Below are the code and all the weights of a small trained network. Each question names an input and a class and asks about switching units off, where a switched-off unit gives its printed mean instead of its output.

import numpy as np


def w(rows, s, z=0):
    codes = np.array(rows[::2]) - 128.0
    scale = np.full(codes.shape[1], s)
    scale[-1] = z or s
    return codes * scale


def f(y):
    return np.maximum(y, 0)


def log_softmax(a):
    a = a - a.max(-1, keepdims=True)
    return a - np.log(np.exp(a).sum(-1, keepdims=True))


def net(x, mask):
    res = np.array(x, float).reshape(1, 4) / 4 @ E
    y = f(res @ A[0][:, :-1].T + A[0][:, -1])
    res = res + np.where(mask, y, B[0][:, -1]) @ B[0][:, :-1]
    return log_softmax(res[-1] @ U[:, :-1].T + U[:, -1])


A, B = {}, {}
E = w([
[204,91,79,172,170,243,250,54,160,118],'x0',
[21,204,82,252,48,110,199,159,126,176],'x1',
[175,75,75,162,127,78,87,87,48,177],'x2',
[92,114,214,139,203,174,142,103,105,111],'x3',
],0.011)
A[0] = w([
[98,145,138,205,160,229,189,49,167,93,255],'N0',
[90,187,168,148,109,155,112,195,169,41,70],'N1',
[254,28,120,103,209,155,66,68,157,102,156],'N2',
[227,7,59,166,71,136,151,54,58,182,207],'N3',
[103,196,126,138,184,80,65,177,89,192,186],'N4',
[49,210,109,118,107,57,159,128,140,154,179],'N5',
[15,182,179,201,38,93,118,164,141,157,91],'N6',
[68,157,162,172,134,130,103,163,128,166,169],'N7',
[170,121,94,97,55,95,68,173,180,105,113],'N8',
[141,72,143,41,119,130,48,40,37,76,255],'N9',
[101,174,80,231,94,167,208,122,177,165,148],'N10',
[88,197,193,82,146,126,84,177,108,59,9],'N11',
],0.0091,0.0021)
B[0] = w([
[86,159,152,63,197,199,145,141,79,176,224],'N0',
[195,100,166,159,153,80,134,166,94,176,192],'N1',
[175,57,199,172,131,197,178,201,135,99,248],'N2',
[150,61,102,133,106,76,144,140,2,21,234],'N3',
[152,153,135,83,148,186,123,118,144,150,200],'N4',
[190,126,142,106,173,116,201,155,41,120,213],'N5',
[172,107,173,115,211,181,241,224,138,101,250],'N6',
[125,99,150,98,184,172,124,131,135,151,184],'N7',
[67,226,76,72,118,140,111,95,126,231,187],'N8',
[155,121,147,167,130,53,102,156,154,177,224],'N9',
[136,195,142,219,46,56,131,158,3,60,229],'N10',
[80,147,42,131,93,98,47,128,87,159,194],'N11',
],0.0091,0.018)
U = w([
[79,143,119,157,87,53,70,105,172,150,178],'0',
[101,185,67,131,116,82,130,121,31,118,124],'1',
[45,108,105,199,79,125,145,92,204,69,2],'2',
[77,121,87,189,132,126,123,41,182,28,21],'3',
[188,59,150,195,149,124,159,172,106,85,150],'4',
[127,119,152,38,208,204,160,144,161,136,170],'5',
[28,91,59,197,112,127,151,84,207,69,25],'6',
[53,161,104,150,105,136,118,110,197,8,20],'7',
],0.012,0.0044)

Each question gives the input, the list of numbers given to net, and the class t.
The units are the neurons (one row each of A and B). Each row of codes is followed by its name. A weight is (code - 128) times the scale printed after its matrix; where a second scale follows, it is the last column's (A, B and U).
mask holds one flag per neuron, in row order. A switched-off neuron (its flag False) gives its mean, the last column of its row in B, instead of its output. The means were averaged over made-up inputs and are rounded, as every weight is.
A unit's drop is (log p(t) with every unit on - log p(t) with that unit switched off) / (log p(t) with every unit on - log p(t) with every unit switched off).
The circuit of an input: a set's keep is (log p(t) with only the set's units on - log p(t) with every unit switched off) / (log p(t) with every unit on - log p(t) with every unit switched off). Starting from all 12 units, units are removed one at a time, each time the one whose removal leaves the highest keep (on an exact tie, the one counted first), for as long as the keep stays at least 0.8.
circuit, biggest first: the units of the circuit, biggest drop first
most important unit: the unit with the biggest drop
k most important neurons: the k neurons with the biggest drops, biggest first
drop of u: that unit's drop, to one decimal
input [8,-5,-2,6], class 5: 2 most important neurons -> [N0, N10]
input [2,8,4,-2], class 1: 3 most important neurons -> [N2, N10, N1]
input [-4,2,-7,-3], class 5: most important unit -> N6
input [6,4,-8,-5], class 1: 2 most important neurons -> [N10, N2]
input [8,2,-1,7], class 1: circuit, biggest first -> [N10, N6, N0]
input [-5,-1,0,-3], class 1: 4 most important neurons -> [N2, N0, N11, N8]
input [3,4,-1,7], class 5: 3 most important neurons -> [N0, N3, N11]
input [-2,2,4,7], class 5: circuit, biggest first -> [N10, N3]
input [-2,-3,-1,-3], class 0: 2 most important neurons -> [N6, N0]
input [0,2,-1,3], class 5: 2 most important neurons -> [N3, N2]
input [-2,-3,-6,3], class 0: 2 most important neurons -> [N6, N11]
input [0,-1,2,-5], class 1: 2 most important neurons -> [N6, N2]
input [-3,6,-1,7], class 5: 2 most important neurons -> [N3, N7]
input [-6,7,-1,-1], class 4: 3 most important neurons -> [N6, N0, N10]
input [7,-4,-6,0], class 5: circuit, biggest first -> [N0]
input [-3,-5,-2,-3], class 0: 2 most important neurons -> [N6, N0]
input [-6,-7,2,-2], class 0: 2 most important neurons -> [N6, N9]
input [-1,-4,-4,-4], class 0: 2 most important neurons -> [N6, N0]
input [-8,-4,2,-7], class 0: drop of N3 -> 0.2
input [-6,-8,2,-7], class 0: most important unit -> N8
input [6,-1,-6,6], class 5: drop of N0 -> 1.3
input [7,7,-5,-5], class 1: drop of N10 -> 1.3
input [4,1,-3,7], class 5: drop of N0 -> 0.6
